In the rows, zero is written as 128.
Here are made-up nodes, facts about them, and rows of numbers that follow some of those facts. Name the node behind each unnamed row.

Known rows:
[143  79 106 114 122 132 118 129 134 144 131 110 124 119 133 130  84 111
 151 120 132 131 149 125 122 139  97 142 151 142 137 137 133 116 134 141
 156]: q88
[122 162 132 118 144 143 137 130 124 125 121 126 129 128 128 126 176 155
 112 134 131 137 112 127 125 139 152 134 105 108 133 119 111 112 126 118
 115]: q842
[108 147 145 126 131 127 143 129 107 105 117 125 130 145 117 126 174 151
 110 122 116 120 118 120 143 151 143 135  79 113 169 116 122 138 123 132
 105]: q727
[125 144 107 123 150 118 131  94 124 130 117 134 136 130 133 127 131 115
 115 129 130 107 114 133 154 111 144 127 115 124 137 124  97 153 122 122
 119]: q985
[131 187 128 154 139 145 167 110 124  96 117 124 129 121 115 131 137 133
 123 134 121 119 133 150 125 131 144 114 118 134 111 120 112 148 134 108
 108]: q877
[121 194 100 123 108 135 140 144 119 114 116 127 115 134 124 130 161 106
  97 121 123 125 128 114 139 109 146 135 113 117 113 124 105 165 107 120
 107]: q966
[114  93 125 129 117 142 146 139 118 126 149 125 139 124 130 130 124 147
 150 121 130 134 126 141 114 155 103 126 150 138 132 137 139 103 131 137
 151]: q299
[129 106 126 146 113 124 141 134 116 118 144 136 134 129 121 130  95 131
 148 120 130 131 126 122 119 132 107 114 142 146  93 139 139 116 124 129
 133]: q857
[133  80 135 143 130 132 139 125 127 125 140 122 136 115 132 130 103 145
 156 128 132 136 135 149 115 145 104 116 156 145 119 135 145  99 143 136
 149]: q499
[174 156 102 104 147 114  76 131 139 148 100 108 116 120 133 127  97  87
 101 138 138 125 145 113 124  86 149 139 126 121 103 120 117 138 132 116
 112]: q55
[112 164 124 132 144 132 128 128 120 129 120 133 129 134 128 127 159 138
 107 132 130 123 114 128 133 116 153 127 117 110 131 120 117 130 127 116
 111]: q177
[148 143  98  91 152 138 102 125 132 150 111 106 115 131 134 127 143 101
 104 131 138 124 134 115 127 116 142 158 100 108 153 119 110 139 128 120
 120]: q516
[172 140 106  82 145 122 109 114 134 142 104 108 119 107 131 124 116  92
 121 131 144 125 131 123 135  95 140 126 122 127 104 122  89 148 112 115
 121]: q25
[118 160 117 114 146 145 135 127 120 135 122 117 128 133 126 127 175 133
 115 130 131 122 115 128 131 129 144 140 104 113 145 120 103 134 121 120
 115]: q457
[136 155 141 130 140 122 153 104 123 105 115 121 124 116 123 131 169 134
 117 137 120 127 129 144 126 142 146 118  95 117 146 117 112 145 138 115
 119]: q829
[111 171  91 132 132  91  80 129 131 132 111 142 120 146 143 128 144 103
  91 126 125 116 121 100 155  83 157 145 123 113 125 124 118 153 118 127
 103]: q994
[107 115 115 146  87 122 150 141 126 109 142 134 122 124 131 134 143 137
 139 121 118 140 139 133 122 155 108 131 145 139 131 137 147 127 135 136
 142]: q636
[174 147 112 105 153 120  88 120 135 145 102 107 119 121 134 127 104  97
 111 138 140 123 141 122 125 100 145 137 122 121 118 117 114 134 136 116
 118]: q209
[106  89 122 142 122 125 132 125 128 128 142 133 136 130 134 131 114 147
 148 122 126 131 131 135 120 144 105 130 154 138 136 137 147 107 139 142
 146]: q687
[122 119 135 145 123 128 132 133 135 136 130 134 132 130 124 126  98 127
 141 123 126 126 131 127 122 119 120 130 149 139 117 134 137 134 128 133
 138]: q631

Facts:
η: points at; Ξ: is of sort; ε: refers to; Δ: uses
q107 Ξ:a ε:q463
q117 η:q579,q525,q332 Ξ:a ε:q525,q90
q118 Ξ:a ε:q840
q120 Ξ:a Δ:q238,q62
q126 η:q568,q992 Ξ:c ε:q934,q243 Δ:q937
q132 Ξ:a ε:q171,q364
q133 Ξ:a ε:q652,q374 Δ:q937
q135 Ξ:d ε:q385,q318,q839
q140 Ξ:c Δ:q272,q155,q374
q154 Ξ:c ε:q911,q210
q155 Ξ:a ε:q996 Δ:q534,q726
q156 η:q299,q996 Ξ:d
q166 η:q357 Ξ:a ε:q857
q171 Ξ:a ε:q898 Δ:q777,q133
q177 Ξ:a ε:q697,q652
q185 Ξ:a
q187 Ξ:e ε:q726
q190 Ξ:a ε:q525,q171
q201 Ξ:a ε:q994,q612 Δ:q711
q205 η:q256 Ξ:c ε:q590 Δ:q937
q206 η:q88,q949 Ξ:d Δ:q777
q208 Ξ:a ε:q972
q209 η:q598,q719 Ξ:a
q210 Ξ:a ε:q898 Δ:q75,q652,q719
q212 η:q525,q776 Ξ:a ε:q911,q898,q720,q652
q223 Ξ:d ε:q934,q376
q228 Ξ:c ε:q999,q935
q231 Ξ:a ε:q385,q899
q236 Ξ:b ε:q988
q238 Ξ:b ε:q994,q309,q590,q652 Δ:q126,q534
q242 Ξ:a ε:q966 Δ:q272,q710,q691
q243 Ξ:a ε:q318,q376
q245 η:q711 Ξ:a ε:q590 Δ:q463,q155
q248 η:q81,q777,q132,q814 Ξ:c ε:q899,q210
q25 η:q256,q556 Ξ:a Δ:q651,q691
q250 η:q536,q814,q966 Ξ:b ε:q535,q463
q256 Ξ:a
q261 Ξ:b ε:q599,q636 Δ:q711,q937
q265 η:q261,q201 Ξ:a ε:q376
q270 η:q201,q285 Ξ:c
q272 η:q81,q243 Ξ:a ε:q210 Δ:q937
q273 Ξ:e
q285 Ξ:a ε:q898,q590 Δ:q238,q463,q704
q290 η:q132,q727 Ξ:b ε:q612
q291 Ξ:e ε:q290
q299 Ξ:c ε:q966 Δ:q62,q719
q309 Ξ:a
q318 Ξ:d ε:q898,q934
q332 Ξ:b ε:q210
q357 Ξ:c Δ:q444
q360 Ξ:e ε:q898 Δ:q534
q363 Ξ:b ε:q652
q364 Ξ:b ε:q525,q291,q691 Δ:q640
q372 Ξ:b ε:q859,q874 Δ:q273,q999,q534,q97
q374 Ξ:c ε:q590,q658 Δ:q201,q710
q376 Ξ:a ε:q525
q385 η:q658,q570,q727 Ξ:b
q406 η:q536 Ξ:c ε:q899,q568,q697,q984
q412 Ξ:b ε:q55
q413 Ξ:d ε:q934 Δ:q691
q416 η:q457 Ξ:d ε:q780
q418 Ξ:b ε:q612 Δ:q360
q42 η:q535,q581 Ξ:a
q433 η:q598 Ξ:d ε:q827,q697
q444 Ξ:b ε:q590 Δ:q261
q457 Ξ:a ε:q928 Δ:q245,q711,q272
q463 Ξ:a ε:q525 Δ:q937
q464 Ξ:a ε:q97
q472 Ξ:c ε:q374
q481 η:q187,q132 Ξ:e Δ:q935
q485 Ξ:c ε:q898,q780 Δ:q704
q488 Ξ:a Δ:q242,q62
q489 Ξ:d ε:q485,q210,q90
q492 Ξ:b ε:q62,q90
q493 Ξ:d Δ:q418
q497 Ξ:a ε:q406,q444
q499 η:q309 Ξ:c ε:q987,q857
q500 Ξ:e ε:q898,q994,q568 Δ:q205,q534
q502 η:q994 Ξ:b Δ:q842,q623,q814
q512 η:q242,q412,q273 Ξ:a ε:q156
q516 Ξ:a
q520 Ξ:a ε:q223 Δ:q842,q711
q525 Ξ:a ε:q898,q934
q531 Ξ:a
q534 η:q231 Ξ:a Δ:q937
q535 Ξ:b ε:q898
q536 Ξ:d ε:q899,q687,q500 Δ:q516,q488
q542 η:q187,q332 Ξ:d ε:q898,q612 Δ:q242,q999
q543 η:q898,q81,q636 Ξ:a ε:q652 Δ:q413
q544 η:q516 Ξ:e ε:q928
q55 η:q695,q489 Ξ:a
q555 Ξ:c ε:q814 Δ:q516,q726
q556 Ξ:b ε:q898
q568 Ξ:c ε:q525,q697 Δ:q126
q570 Ξ:a Δ:q126,q638
q572 Ξ:a ε:q190 Δ:q500
q579 Ξ:a ε:q463 Δ:q840
q581 Ξ:a ε:q780
q586 Ξ:b
q590 Ξ:b Δ:q205
q597 Ξ:a ε:q485 Δ:q493,q516,q75,q133
q598 Ξ:a ε:q697 Δ:q75
q599 η:q698 Ξ:c ε:q898
q601 Ξ:a ε:q898
q612 Ξ:a Δ:q992
q62 Ξ:b Δ:q272,q937
q620 η:q853 Ξ:b ε:q719
q623 η:q185 Ξ:c ε:q898 Δ:q133
q626 Ξ:b
q631 Ξ:b ε:q780,q902 Δ:q291
q636 Ξ:c ε:q156,q210
q638 Ξ:a
q640 η:q171 Ξ:b ε:q697 Δ:q623
q651 η:q698 Ξ:a
q652 Ξ:b ε:q898 Δ:q579
q658 Ξ:e ε:q898
q665 Ξ:b ε:q898,q626,q581
q672 Ξ:a Δ:q935
q679 η:q687,q492 Ξ:a Δ:q120
q687 Ξ:c ε:q631,q332
q691 η:q190 Ξ:b ε:q898,q463 Δ:q937
q695 Ξ:a Δ:q726
q697 Ξ:e ε:q898 Δ:q457,q126
q698 Ξ:a ε:q898
q704 Ξ:a ε:q535,q581 Δ:q840,q201
q710 Ξ:e ε:q640,q898,q374 Δ:q840
q711 Ξ:a ε:q90 Δ:q62,q205
q719 Ξ:a ε:q898 Δ:q579
q720 Ξ:e ε:q525 Δ:q245,q806,q984
q722 η:q309,q572 Ξ:d ε:q542 Δ:q916,q516
q726 Ξ:f ε:q590,q612 Δ:q261
q727 Ξ:a ε:q898
q75 Ξ:a
q773 Ξ:a ε:q934,q665
q776 Ξ:f ε:q579,q636
q777 Ξ:a ε:q898,q290 Δ:q75
q780 Ξ:d ε:q601
q784 Ξ:b
q791 η:q187,q806,q581,q902,q285 Ξ:e ε:q934
q794 Ξ:a ε:q376,q543,q208,q285 Δ:q773
q80 η:q899,q555,q90,q243 Ξ:c ε:q590
q806 Ξ:a
q81 Ξ:d ε:q934,q827
q814 Ξ:c Δ:q638
q815 η:q780 Ξ:a ε:q210,q444
q827 η:q81 Ξ:b
q829 η:q777 Ξ:a ε:q579,q984
q839 η:q85,q572 Ξ:c ε:q898,q934,q697,q156 Δ:q640,q236,q117
q840 Ξ:a ε:q590,q902,q996 Δ:q937
q842 Ξ:a ε:q90
q849 Ξ:b ε:q631
q85 Ξ:e ε:q107 Δ:q840,q117,q444
q853 Ξ:a ε:q332
q857 Ξ:d ε:q697,q171 Δ:q299,q155
q859 η:q568,q489 Ξ:a ε:q543
q864 Ξ:c Δ:q579,q238,q840
q868 η:q493 Ξ:a Δ:q155
q874 η:q889,q899,q132 Ξ:b ε:q697,q290
q877 η:q118,q243 Ξ:a ε:q898,q966 Δ:q75
q88 Ξ:c Δ:q579,q463,q906
q889 Ξ:a ε:q898,q815 Δ:q140
q896 Ξ:d Δ:q935,q75
q898 Ξ:c
q899 Ξ:b ε:q568,q658
q90 Ξ:b ε:q898,q934,q525
q902 Ξ:b
q906 Ξ:a ε:q898,q636 Δ:q463,q710
q911 Ξ:a
q916 Ξ:c ε:q784,q620 Δ:q463
q928 Ξ:b ε:q599
q934 η:q780,q697,q444 Ξ:a ε:q898
q935 Ξ:a ε:q171 Δ:q205
q937 Ξ:c
q949 Ξ:d ε:q898,q590,q332
q956 η:q535 Ξ:a ε:q512
q966 Ξ:a ε:q972 Δ:q679
q97 Ξ:c ε:q177,q934,q525,q815
q972 Ξ:a ε:q525,q601
q982 Ξ:a ε:q776,q697,q205,q966
q984 Ξ:b ε:q285 Δ:q272,q88,q710
q985 Ξ:a ε:q444 Δ:q889
q987 η:q999,q62,q570,q120 Ξ:e
q988 η:q135,q935,q531,q586 Ξ:c ε:q626
q992 Ξ:c ε:q626,q815 Δ:q493,q62
q994 Ξ:a
q996 Ξ:c ε:q934,q719
q999 Ξ:b ε:q898,q590 Δ:q726

Rows to name:
No name comes twice in this set of rows, the named rows included.
[135 118 168 145 118 119 163 124 128 106 130 124 130 106 116 128 137 155
 148 134 121 141 138 152 107 144 118 106 136 142 124 129 143 128 138 127
 142] => q250
[114 107 118 141 103 132 140 143 124 118 145 134 137 123 127 130 109 143
 153 120 130 132 132 136 131 134 106 114 169 143  98 140 139 112 120 136
 141] => q485
[121 145 133 125 164 141 138 103 122 125 121 126 139 130 131 127 161 148
 115 134 129 119 110 143 125 141 148 127  96 113 154 120 111 124 135 118
 118] => q982
[120 103 141 147 117 127 138 122 134 105 144 135 144 117 136 128  94 157
 157 128 123 141 130 139 130 146 112 110 164 145 109 137 138  85 134 138
 136] => q623
[125 121 124 135 107 105 100 157 138 141 126 137 120 133 135 127 104 111
 126 122 130 137 137 112 120 101 124 135 156 133  95 133 150 139 123 137
 130] => q626
[134 171 117 128 143 148 138 121 121 123 122 125 134 134 121 128 139 126
 116 131 132 119 118 131 130 126 146 126 117 123 119 122 107 134 122 114
 111] => q597
[103 108 123 139 110 123 130 146 124 125 144 135 134 134 131 130 134 146
 141 121 129 137 126 132 118 145 108 127 151 132 125 137 152 108 132 140
 142] => q996
[106 163  91 131 141 105  95 121 128 140 113 142 123 146 142 127 142 113
  93 126 131 116 118 105 152  97 154 151 111 112 145 123 112 146 125 127
 114] => q309
[102 102 154 134 103 112 119 155 122 115 126 134 134 148 119 123 120 158
 126 113 113 130 135 118 142 133 122 131 125 134 151 129 150 137 121 151
 132] => q658
[103 111 111 145 106 110 121 153 113 129 143 141 123 142 132 131 125 125
 134 118 129 139 120 105 117 128 115 134 135 128 109 137 151 121 128 134
 126] => q780
[109  91 117 145 112  95 120 125 132 120 136 145 130 124 142 130 110 134
 144 121 125 128 131 130 138 128 111 118 165 143 120 141 139 120 128 144
 147] => q374
[121  89 137 142 142 105 120 108 136 134 126 136 134 124 135 127 110 131
 144 125 124 121 129 137 130 125 119 129 141 143 147 133 131 136 137 139
 143] => q418
[101 187 121 125 116 156 174 132 115 110 122 120 115 131 120 132 208 137
 104 127 121 130 119 127 123 152 144 147  89 108 163 119 111 156 131 113
 114] => q243
[116 131 133 135 107 144 144 155 130 130 139 130 133 125 117 126 124 141
 134 119 130 132 127 138 126 119 121 122 155 141 101 132 135 131 113 132
 133] => q720

Now the same nodes, written a new way:
Named rows:
[ 81 108 121 129 120 132 159 159 120 134 142  97 148 126 133 140 104 145
 137 146 123  90 148 118 119 109]: q62
[115  87 141 159 143 163 137 163 131 117 106 119 178 139 129 112 119 104
 149 153  95  94 123 100 119 146]: q987
[115 129 125 137 121 128 134 135 115 132 127 120 134 125 133 113 109 107
 130 133 132 123 151 122 118 130]: q937
[132 122 131 133 125 134 125 133 131 122 130 125 139 118 116 107 120  95
 117 120 150 127 139 127 123 143]: q499
[114 135 141 120 119 117 124 132 145 148 146 137 123 117 140 140 154 158
 103 126  99 119 115 148 131 139]: q727
[140 119 146 124 134 156 122 134 114 124 103 127 186 157 132 122 109 102
 152 148 116 140 129 120 119 150]: q481
[124 146 138 110 115 114 131 122 130 160 151 142 118 131 142 143 147 156
 109 123  98 130 112 156 118 129]: q132
[118 124 121 123 119 128 164 133 113 148 142 113 152 172 149 131 128 139
 150 136 127 119 149 110 100 102]: q814
[121 148 116 117 121 129 125 119 133 133 132 122 105 144 115 147 122 152
 135 136 106 124 111 132 139 106]: q579
[132 123 140 155 132 148 127 117 119 121 113 149 123 137 147 132 144 116
 120 158 117 131 120 116 118 131]: q780
[132 137 130 128 127 116 117 119 138 135 137 143 100 116 131 134 145 140
 108 122 123 129 117 140 135 129]: q853
[136 135 129 125 131 117 112 124 142 132 132 140 107 115 127 128 142 137
 113 117 123 132 116 141 138 136]: q842
[125 128 121 135 132 116 130 128 131 134 135 133  98 129 129 137 138 148
 123 129 114 116 113 129 129 116]: q185
[149 122 142 145 137 149 103 123 134 116 104 152 139 125 136 116 141 100
 123 138 123 143 121 123 132 154]: q433
[123 129 128 117 118 131 130 125 127 120 136 119 143 112 120 124 115 114
 118 118 163 131 146 135 127 132]: q418
[114 115 116 128 127 127 154 146 111 124 135 101 136 133 119 131 101 128
 145 130 145 110 142 120 117 108]: q590
[126 129 122 134 131 117 129 127 130 136 137 135  96 127 128 136 139 148
 121 128 113 116 111 130 129 116]: q190
[134 143 129 123 124 112 127 123 131 142 140 146 108 121 139 130 154 144
 114 111 116 148 120 150 125 127]: q118
[139 120 139 150 137 147 120 126 123 121 107 146 134 136 141 125 138 112
 129 148 112 132 118 117 123 141]: q223
[135 116 143 152 131 159 128 127 114 116 108 139 152 140 139 117 126  90
 128 154 128 132 131 111 114 146]: q291

Rows to name:
No name comes twice in this set of rows, the named rows included.
[117 123 126 128 125 137 146 125 117 123 132 116 138 130 129 132 117 119
 127 138 148 126 139 121 121 120] => q357
[132 136 132 115 135 114 120 112 133 117 123 138 123 104 131 138 139 149
 131 112 126 139 113 133 148 128] => q155
[128 130 126 125 129 137 113 125 129 118 121 124 150 108 128 109 108  97
 132 122 153 143 153 127 138 140] => q126
[ 92 115 136 120 115 129 151 140 125 123 146 108 158 109 129 137 120 137
 121 129 136  99 137 122 126 127] => q999
[126 132 122 118 135 123 136 127 129 140 140 131 114 130 136 144 142 156
 131 121 110 132 115 140 129 105] => q966
[112 142 125 137 108  98 159 149 104 108  99 102 145 121 121 124 125 138
 143 119 145 150 161 120 131 156] => q620
[126 126 118 125 138 121 131 118 129 124 134 132 107 123 133 142 135 154
 133 126 120 120 110 125 137 107] => q695
[137 132 145 133 130 157 120 111 124 127 121 155 143 134 156 135 147 118
 122 149 122 157 125 134 121 132] => q536
[137 116 134 142 145 155 120 120 124 114 109 143 141 135 140 133 131 116
 140 149 117 132 115 116 129 126] => q857
[143 131 126 117 135 109 113 134 132 134 121 122 114 139 107 131 112 142
 143 119 107 113 102 130 137 131] => q42
[149 121 137 138 145 157 100 116 140 106 101 148 149 120 137 118 137 102
 133 137 131 151 126 123 141 146] => q722
[126 138 128 125 125 111 128 121 122 140 134 131  97 138 123 143 127 151
 121 137 110 113 104 132 127 119] => q525
[135 144 161 126 110 149 118 106 105 134 114 148 157 152 137 134 116  96
 112 169 125 136 124 128 106 159] => q187

